Below is a small trained network, with its code and all its weights. Each question gives an input and a target symbol and asks what happens when units are switched off, that is, made to give their printed mean instead of their output.

import numpy as np


def w(rows, s, z=0):
    codes = np.array(rows[::2]) - 128.0
    scale = np.full(codes.shape[1], s)
    scale[-1] = z or s
    return codes * scale


def norm(h):
    return h / np.sqrt((h * h).mean(-1, keepdims=True) + 1e-5)


def f(y):
    return y / 2 * (1 + np.tanh(0.7978845608 * (y + 0.044715 * y**3)))


def softmax(a):
    e = np.exp(a - a.max(-1, keepdims=True))
    return e / e.sum(-1, keepdims=True)


def log_softmax(a):
    a = a - a.max(-1, keepdims=True)
    return a - np.log(np.exp(a).sum(-1, keepdims=True))


def net(x, mask):
    ids = ['ΨΩβγδητ'.index(c) for c in x.split()]
    T = len(ids)
    res = E[ids] + P[:T]
    u = 0
    for l in range(3):
        q, k, v = (norm(res) @ M[l].T for M in (Q, K, V))
        z = softmax(np.where(np.tri(T) > 0, q @ k.T / 2**0.5, -1e9)) @ v
        res = res + np.where(mask[u], z, O[l][:, -1]) @ O[l][:, :-1]
        u += 1
        y = f(norm(res) @ A[l][:, :-1].T + A[l][:, -1])
        res = res + np.where(mask[u : u + 4], y, B[l][:, -1]) @ B[l][:, :-1]
        u += 4
    return log_softmax(norm(res)[-1] @ U[:, :-1].T + U[:, -1])


Q, K, V, O, A, B = {}, {}, {}, {}, {}, {}
E = w([
[101,189,186,132,95,132,133,134,93,145],'Ψ',
[75,64,161,149,68,118,94,129,137,84],'Ω',
[146,105,161,149,129,157,145,121,140,12],'β',
[159,137,95,142,119,152,136,61,109,163],'γ',
[122,114,90,82,163,195,170,193,120,100],'δ',
[144,158,65,117,142,56,105,120,120,67],'η',
[130,88,185,165,170,101,162,133,103,105],'τ',
],0.011)
P = w([
[147,136,104,34,190,173,114,149,211,158],'0',
[88,91,86,162,133,111,3,124,41,109],'1',
[85,105,134,126,164,113,82,108,57,92],'2',
[95,117,110,140,155,190,108,116,96,58],'3',
[139,97,161,93,70,131,153,112,163,105],'4',
[149,104,136,68,85,140,188,137,167,113],'5',
],0.005)
Q[0] = w([
[121,177,117,44,130,68,154,180,161,211],'L0H1',
[129,87,236,13,19,204,250,142,107,4],'L0H1',
],0.003)
K[0] = w([
[201,112,160,99,90,134,252,139,158,154],'L0H1',
[145,102,100,169,205,160,95,24,169,247],'L0H1',
],0.0033)
V[0] = w([
[82,141,177,104,135,58,118,198,137,77],'L0H1',
[125,149,120,147,107,114,152,254,166,131],'L0H1',
],0.0052)
O[0] = w([
[177,114,71,1,27,21,11,107,108,58,179],'L0H1',
[117,176,194,53,79,175,128,46,125,46,5],'L0H1',
],0.0061,0.0023)
A[0] = w([
[110,127,74,154,168,72,98,119,242,108,125],'L0N1',
[203,33,162,171,122,118,7,165,154,104,26],'L0N2',
[194,125,64,179,216,179,212,149,162,142,5],'L0N3',
[76,177,131,61,4,125,77,126,125,42,56],'L0N4',
],0.0043,0.0013)
B[0] = w([
[204,168,159,190,83,97,196,176,86,129,137],'L0N1',
[119,104,141,66,84,216,165,180,206,104,145],'L0N2',
[83,118,161,129,38,2,84,95,116,109,160],'L0N3',
[62,174,161,150,146,122,89,77,216,176,254],'L0N4',
],0.0063,0.0053)
Q[1] = w([
[61,117,67,181,215,197,37,114,2,33],'L1H1',
[134,165,91,20,130,228,120,128,125,95],'L1H1',
],0.0053)
K[1] = w([
[171,176,95,77,172,173,163,58,254,166],'L1H1',
[111,126,109,106,168,219,181,217,160,42],'L1H1',
],0.0062)
V[1] = w([
[90,3,57,105,25,171,198,15,116,92],'L1H1',
[225,88,38,229,218,171,121,87,196,159],'L1H1',
],0.0027)
O[1] = w([
[3,142,53,149,214,158,155,44,46,113,40],'L1H1',
[71,220,28,149,70,97,62,145,173,78,7],'L1H1',
],0.0065,0.0017)
A[1] = w([
[237,58,165,117,127,153,174,161,124,140,4],'L1N1',
[181,162,96,127,137,106,74,156,49,216,160],'L1N2',
[69,118,92,194,130,109,167,174,126,174,87],'L1N3',
[103,93,132,126,205,254,172,119,70,161,221],'L1N4',
],0.0057,0.0013)
B[1] = w([
[175,17,188,246,133,101,107,158,44,166,167],'L1N1',
[205,129,54,158,46,151,224,158,154,100,249],'L1N2',
[75,59,133,29,3,132,142,119,97,14,247],'L1N3',
[35,64,25,209,227,70,102,203,60,130,206],'L1N4',
],0.0049,0.0017)
Q[2] = w([
[126,215,152,17,45,162,28,54,177,48],'L2H1',
[80,118,183,69,209,198,143,111,227,255],'L2H1',
],0.005)
K[2] = w([
[99,145,125,199,61,161,158,64,254,148],'L2H1',
[86,184,127,116,118,151,71,202,221,63],'L2H1',
],0.0064)
V[2] = w([
[66,39,74,165,156,195,253,160,152,224],'L2H1',
[72,105,246,62,225,101,122,187,178,121],'L2H1',
],0.0029)
O[2] = w([
[143,89,201,95,116,85,3,93,239,181,4],'L2H1',
[92,164,65,179,71,60,104,247,53,80,195],'L2H1',
],0.0057,0.0014)
A[2] = w([
[160,76,36,253,90,123,209,121,135,57,248],'L2N1',
[201,94,169,208,147,122,98,232,109,121,201],'L2N2',
[82,94,172,117,195,196,171,197,75,29,2],'L2N3',
[179,197,177,87,165,79,55,55,60,206,168],'L2N4',
],0.0054,0.0013)
B[2] = w([
[124,172,183,90,118,135,166,161,83,81,252],'L2N1',
[127,96,149,142,99,24,239,126,139,179,184],'L2N2',
[254,174,128,105,148,189,118,44,164,191,171],'L2N3',
[66,164,158,216,191,148,104,117,58,197,218],'L2N4',
],0.0082,0.0041)
U = w([
[201,75,183,157,156,67,164,136,117,176,83],'Ψ',
[122,95,68,98,227,153,127,143,126,139,217],'Ω',
[116,111,82,130,95,127,132,2,109,122,13],'β',
[116,110,132,97,62,106,56,132,247,122,222],'γ',
[58,183,171,173,147,135,99,152,86,158,156],'δ',
[217,158,168,108,118,206,156,79,140,115,153],'η',
[141,189,77,111,103,75,158,199,86,52,6],'τ',
],0.0083,0.0022)

Each question gives the input, a string of symbols that net reads in full, and the target symbol t.
The units are the heads (2 rows each of Q, K, V and O) and the neurons (one row each of A and B). Each row of codes is followed by its name. A weight is (code - 128) times the scale printed after its matrix; where a second scale follows, it is the last column's (O, A, B and U).
mask holds one flag per unit, layer by layer, with each layer's heads first. A switched-off unit (its flag False) gives its mean, the last column of its rows in O or B, instead of its output. The means were averaged over made-up inputs and are rounded, as every weight is.
A unit's drop is (log p(t) with every unit on - log p(t) with that unit switched off) / (log p(t) with every unit on - log p(t) with every unit switched off).
The circuit of an input: a set's keep is (log p(t) with only the set's units on - log p(t) with every unit switched off) / (log p(t) with every unit on - log p(t) with every unit switched off). Starting from the 12 units with the biggest drops (on a tie, the unit counted first), units are removed one at a time, each time the one whose removal leaves the highest keep (on an exact tie, the one counted first), for as long as the keep stays at least 0.8.
units of the circuit, in order: the units of the circuit, biggest drop first
unit that matters most: the unit with the biggest drop
k most important neurons: the k neurons with the biggest drops, biggest first
top k neurons in layer l: the k neurons of layer l with the biggest drops, biggest first
input Ψ β Ψ η δ, target Ω: units of the circuit, in order -> L1H1; L1N4; L2N3
input η τ γ δ, target η: units of the circuit, in order -> L2N3
input Ψ γ β β τ, target γ: 4 most important neurons -> L0N3; L1N3; L2N4; L1N2
input η Ψ Ψ η γ, target Ψ: units of the circuit, in order -> L1N1; L1H1
input τ η γ Ψ, target τ: units of the circuit, in order -> L0H1; L0N4; L2N4; L1N3
input τ η η γ, target τ: 4 most important neurons -> L0N4; L1N2; L2N1; L1N1
input γ η Ψ Ψ η β, target Ψ: units of the circuit, in order -> L2N2; L1N1
input η η Ψ γ δ Ψ, target Ψ: units of the circuit, in order -> L0H1; L0N4; L2N2
input η γ Ψ Ω, target η: 3 most important neurons -> L2N3; L0N4; L1N3
input τ γ Ψ Ψ, target τ: 2 most important neurons -> L0N4; L1N4
input η δ Ψ γ, target η: top 2 neurons in layer 0 -> L0N3; L0N4
input γ η τ, target γ: top 2 neurons in layer 0 -> L0N2; L0N1
input Ψ Ψ η Ψ γ γ, target β: 3 most important neurons -> L0N3; L0N4; L1N3
input η γ Ψ Ψ Ψ Ω, target Ψ: units of the circuit, in order -> L0H1; L2N2
input Ψ β β γ Ψ, target β: 2 most important neurons -> L1N3; L0N4
input Ψ Ψ γ β, target Ψ: units of the circuit, in order -> L0N4; L2N2; L1H1
input γ Ψ Ω, target γ: unit that matters most -> L1H1
input Ψ Ψ Ω, target γ: 2 most important neurons -> L0N4; L0N2
input β γ Ψ, target β: 3 most important neurons -> L1N3; L0N4; L2N4
input Ψ γ η, target Ψ: units of the circuit, in order -> L0N4; L2H1; L1H1
input Ψ Ψ γ δ, target Ψ: unit that matters most -> L0N4
input Ψ η η η γ τ, target η: 2 most important neurons -> L0N3; L2N3
input Ψ β δ η δ γ, target δ: 4 most important neurons -> L1N3; L0N3; L2N4; L2N3
input η β Ψ γ, target η: 3 most important neurons -> L0N4; L1N2; L0N3
input γ γ Ψ γ, target γ: 2 most important neurons -> L1N3; L2N4
input γ γ η η γ, target γ: 2 most important neurons -> L1N3; L0N3
input γ β η δ, target γ: top 2 neurons in layer 0 -> L0N3; L0N2
input γ τ δ, target γ: unit that matters most -> L0H1
input β β η γ τ, target β: top 2 neurons in layer 0 -> L0N3; L0N4
input τ γ γ γ, target τ: top 2 neurons in layer 2 -> L2N1; L2N4
